Below is a small trained network, with its code and all its weights. Each question gives an input and a target symbol and asks what happens when units are switched off, that is, made to give their printed mean instead of their output.

import numpy as np


def w(rows, s, z=0):
    codes = np.array(rows[::2]) - 128.0
    scale = np.full(codes.shape[1], s)
    scale[-1] = z or s
    return codes * scale


def f(y):
    return y / 2 * (1 + np.tanh(0.7978845608 * (y + 0.044715 * y**3)))


def softmax(a):
    e = np.exp(a - a.max(-1, keepdims=True))
    return e / e.sum(-1, keepdims=True)


def log_softmax(a):
    a = a - a.max(-1, keepdims=True)
    return a - np.log(np.exp(a).sum(-1, keepdims=True))


def net(x, mask):
    ids = ['αβγδεζηθλξσφψ'.index(c) for c in x.split()]
    T = len(ids)
    res = E[ids] + P[:T]
    u = 0
    for l in range(2):
        q, k, v = (res @ M[l].T for M in (Q, K, V))
        z = softmax(np.where(np.tri(T) > 0, q @ k.T / 3**0.5, -1e9)) @ v
        res = res + np.where(mask[u], z, O[l][:, -1]) @ O[l][:, :-1]
        u += 1
        y = f(res @ A[l][:, :-1].T + A[l][:, -1])
        res = res + np.where(mask[u : u + 4], y, B[l][:, -1]) @ B[l][:, :-1]
        u += 4
    return log_softmax(res[-1] @ U[:, :-1].T + U[:, -1])


Q, K, V, O, A, B = {}, {}, {}, {}, {}, {}
E = w([
[129,139,116],'α',
[111,128,99],'β',
[112,142,69],'γ',
[133,160,179],'δ',
[112,132,108],'ε',
[97,142,87],'ζ',
[112,141,107],'η',
[201,174,200],'θ',
[90,161,121],'λ',
[247,120,6],'ξ',
[41,165,179],'σ',
[90,45,167],'φ',
[69,107,228],'ψ',
],0.015)
P = w([
[249,211,80],'0',
[187,180,78],'1',
[128,126,80],'2',
[62,60,84],'3',
[13,17,57],'4',
[3,3,91],'5',
],0.0032)
Q[0] = w([
[108,99,94],'L0H0',
[252,192,151],'L0H0',
[144,130,168],'L0H0',
],0.02)
K[0] = w([
[173,87,156],'L0H0',
[128,250,86],'L0H0',
[103,133,127],'L0H0',
],0.019)
V[0] = w([
[98,247,179],'L0H0',
[199,95,117],'L0H0',
[67,158,75],'L0H0',
],0.014)
O[0] = w([
[10,56,75,158],'L0H0',
[212,106,185,4],'L0H0',
[42,178,142,180],'L0H0',
],0.011,0.0019)
A[0] = w([
[97,249,216,187],'L0N0',
[228,218,231,3],'L0N1',
[76,227,32,113],'L0N2',
[94,253,252,89],'L0N3',
],0.0063,0.0013)
B[0] = w([
[149,44,113,162],'L0N0',
[27,97,134,208],'L0N1',
[225,254,173,254],'L0N2',
[118,27,110,153],'L0N3',
],0.0065,0.005)
Q[1] = w([
[152,76,149],'L1H0',
[97,117,4],'L1H0',
[92,140,146],'L1H0',
],0.017)
K[1] = w([
[160,221,212],'L1H0',
[10,146,73],'L1H0',
[142,77,172],'L1H0',
],0.011)
V[1] = w([
[84,103,237],'L1H0',
[45,61,254],'L1H0',
[141,113,105],'L1H0',
],0.012)
O[1] = w([
[32,148,11,185],'L1H0',
[44,127,1,250],'L1H0',
[138,141,97,65],'L1H0',
],0.0091,0.002)
A[1] = w([
[44,223,209,141],'L1N0',
[193,7,107,154],'L1N1',
[183,148,65,73],'L1N2',
[44,157,143,3],'L1N3',
],0.015,0.0051)
B[1] = w([
[128,147,52,220],'L1N0',
[75,86,111,166],'L1N1',
[129,129,253,144],'L1N2',
[163,126,228,249],'L1N3',
],0.017,0.013)
U = w([
[141,79,95,206],'α',
[131,164,128,99],'β',
[210,221,188,117],'γ',
[57,186,218,132],'δ',
[146,188,135,106],'ε',
[160,157,137,252],'ζ',
[149,176,151,10],'η',
[49,254,151,11],'θ',
[155,193,111,163],'λ',
[178,103,189,105],'ξ',
[113,139,136,158],'σ',
[64,181,27,251],'φ',
[123,158,158,34],'ψ',
],0.0084,0.0037)

Each question gives the input, a string of symbols that net reads in full, and the target symbol t.
The units are the heads (3 rows each of Q, K, V and O) and the neurons (one row each of A and B). Each row of codes is followed by its name. A weight is (code - 128) times the scale printed after its matrix; where a second scale follows, it is the last column's (O, A, B and U).
mask holds one flag per unit, layer by layer, with each layer's heads first. A switched-off unit (its flag False) gives its mean, the last column of its rows in O or B, instead of its output. The means were averaged over made-up inputs and are rounded, as every weight is.
A unit's drop is (log p(t) with every unit on - log p(t) with that unit switched off) / (log p(t) with every unit on - log p(t) with every unit switched off).
The circuit of an input: a set's keep is (log p(t) with only the set's units on - log p(t) with every unit switched off) / (log p(t) with every unit on - log p(t) with every unit switched off). Starting from all 10 units, units are removed one at a time, each time the one whose removal leaves the highest keep (on an exact tie, the one counted first), for as long as the keep stays at least 0.8.
circuit, biggest first: the units of the circuit, biggest drop first
most important unit: the unit with the biggest drop
top k neurons: the k neurons with the biggest drops, biggest first
top k neurons in layer l: the k neurons of layer l with the biggest drops, biggest first
input γ γ ξ ζ γ, target ξ: most important unit : L1H0
input α ζ ζ α λ λ, target φ: top 2 neurons in layer 0 : [L0N2; L0N1]
input ζ ξ γ ζ λ ε, target φ: circuit, biggest first : [L1N3; L0H0; L1N0]
input η ψ ζ, target δ: top 2 neurons in layer 1 : [L1N3; L1N2]
input γ α γ, target γ: top 2 neurons : [L0N1; L1N1]
input λ ζ γ, target φ: circuit, biggest first : [L0H0; L1N3; L1N0; L0N2]
input ψ ψ ψ λ θ, target δ: top 3 neurons : [L1N3; L0N2; L1N0]
input γ ε λ φ, target φ: top 2 neurons : [L1N3; L1N2]
input λ γ σ σ, target θ: circuit, biggest first : [L1N3; L1N0; L0N2; L0H0]
input λ λ ψ ξ ζ, target δ: top 2 neurons : [L0N2; L1N3]
input λ ξ ξ φ ψ, target ξ: top 2 neurons : [L0N3; L0N0]
input ε ψ γ λ ξ, target ξ: top 3 neurons : [L1N2; L1N1; L1N0]
input γ θ ξ θ λ φ, target ξ: top 2 neurons in layer 0 : [L0N1; L0N3]
input ψ γ γ, target δ: top 3 neurons : [L0N2; L1N2; L1N0]
input α ξ λ ξ λ, target ξ: circuit, biggest first : [L0H0; L1H0; L1N1]
input α ξ γ σ ψ ε, target δ: top 2 neurons : [L1N3; L1N2]
input γ ζ ξ θ, target ξ: top 3 neurons : [L0N3; L0N0; L1N1]
input ζ θ λ γ ε, target φ: circuit, biggest first : [L1N3]
input γ ξ γ ψ β γ, target δ: top 3 neurons : [L0N2; L1N2; L1N3]
input λ γ β, target φ: circuit, biggest first : [L1N3]
input γ ψ γ ψ λ, target δ: top 3 neurons : [L1N3; L0N2; L1N2]
input γ λ η, target φ: circuit, biggest first : [L0H0; L1N0; L1N2]
input θ γ γ, target α: circuit, biggest first : [L0H0; L1N3; L1N1; L1H0]
input β λ λ γ λ σ, target θ: top 3 neurons in layer 1 : [L1N3; L1N0; L1N2]
input ξ γ α, target ξ: top 3 neurons in layer 0 : [L0N3; L0N0; L0N2]
input ζ ψ ε, target δ: top 4 neurons : [L0N2; L1N3; L1N2; L1N0]
